[[-0.12, 0.10, -0.06, 0.19],
 [-0.06, -0.04, -0.08, -0.08],
 [-0.07, 0.02, -0.09, -0.03]] gives -0.12, -0.03

[0.050, 0.057, 0.120, -0.173] gives 0.050, -0.173

[-11.349, 14.743, -1.071, 13.440] gives -11.349, 13.440

[5.68, -11.65, 3.85, -2.39, -9.73, 14.88, -14.27] gives 5.68, -14.27

[2.9, -5.2, 3.8, 14.6, -3.2, -10.8] gives 2.9, -10.8

[[-122.0, -116.2, -68.0, 144.4, 119.2],
 [-144.7, 69.4, 28.3, -97.0, -104.9]] gives -122.0, -104.9

[[0.15, -0.14, 0.04, -0.15, 0.08],
 [0.08, -0.03, -0.06, -0.11, 0.11],
 [0.16, -0.09, 0.06, -0.13, 0.06]] gives 0.15, 0.06
---
[  7 -26 -10  18 -47] | 7, -47

[-41 -10 -34   6   5] | -41, 5

[[-10 -24 -26   8  -9   6  -4]
 [ -5  11 -43  -2 -11  10   1]] | -10, 1

[[ -8  -8 -11  23  22]
 [ 26  14 -24  14 -38]] | -8, -38

[ 19 -30 -27  37  -2  12  -4] | 19, -4

[[-29 -42 -51 -39]
 [ 10  17 -32 -17]
 [ 28  26  33  21]] | -29, 21
---
array([  3.352,  15.909, -11.732,  -4.790]) --> 3.352
array([-1.8, -0.3, -1.2,  0.9,  1.3, -1.1, -1.1]) --> -1.8
array([-0.069, -0.140, -0.122, -0.176,  0.111, -0.168]) --> -0.069
array([ 144.5, -179.3, -167.2,  116.4, -128.2, -121.6]) --> 144.5
array([-0.11,  0.12,  0.08, -0.13]) --> -0.11
array([ 1.72, -1.45,  0.19,  0.98,  1.13]) --> 1.72
array([ 1.617,  1.445, -1.876,  1.191,  0.725]) --> 1.617
array([ -33.76,  160.89,  117.67, -123.24]) --> -33.76
array([ 0.150,  0.011,  0.086, -0.127]) --> 0.150
---
[[  7 -20   1   5  13]
 [-20 -23  -5  20 -39]] -> -20

[[ 13 -16 -42 -48  36  16]
 [ 10  49 -18  -6 -33  19]] -> -16

[[ -2 -25  31  22   1  28 -48]
 [ -1  21  11  13  -1  -3  -2]] -> -25

[[-38 -44  48 -34 -23  12 -36]
 [ -9  15  -7  -6  13 -20  15]] -> -44

[[-27 -45  -8 -22]
 [-12  -2  24  19]] -> -45

[[ 45  17 -12  38]
 [  0  -9   6 -21]] -> 17

[[  7  -1  18  19  -1  -5  14]
 [-14   5 -26 -44  12   8 -27]] -> -1
---
165.30,-171.43,3.92,36.00 --> -171.43

101.623,124.873,61.780,95.142,89.607,-131.280
-43.674,-36.500,-20.843,-17.275,-44.717,-140.642
--> -140.642

1.8,-0.1,-1.2,1.0,0.4,-0.1,-0.2 --> -1.2

-20.1,8.1,-6.1,-13.8,-2.4,-24.0
-5.0,7.3,-2.0,1.7,11.5,5.6
-7.7,-17.4,-15.8,10.1,3.9,16.5
--> -24.0

0.030,0.132,0.213,0.093,0.213,0.082
0.083,-0.129,0.023,0.009,0.102,0.034
-0.135,0.042,-0.049,-0.198,0.135,-0.022
--> -0.198

48.69,89.78,138.70,128.79,117.44,-5.40,-176.80 --> -176.80

-0.38,-0.83,-1.35,1.37,0.24,-0.49,0.73
1.80,-1.34,-0.51,1.46,0.78,0.59,0.12
--> -1.35
---
[135 668 327 874 236] ans = 135, 236

[2217 8946 6836 2803 3298 1248] ans = 2217, 1248

[-37  11 -21  30  11] ans = -37, 11

[ 22   4  26 -36] ans = 22, -36

[8 1 5 7 8 6] ans = 8, 6

[[2 5 5 3]
 [4 5 6 5]
 [8 3 2 3]] ans = 2, 3

[[-13 -32 -25 -20 -21 -22]
 [-49  36 -22 -31 -34 -20]] ans = -13, -20
---
[ 37 -11  28   9  22  49  -9]	-11

[[  0  15  19  31]
 [ 15   4  -5 -33]
 [ 12  25  40  19]]	15

[ 1  1 44 17 42 22  6]	1

[[-19 -20 -10  33  33 -25]
 [ -1  -9 -43  21 -16 -18]]	-20

[29 33 36 36 40 41 43]	33

[[-12   8   6 -15  37]
 [ -3 -10 -14   8  -1]
 [  5   2  29 -17 -16]]	8

[ 0  0 49 -1]	0

[-17 -43  11  -2 -20]	-43
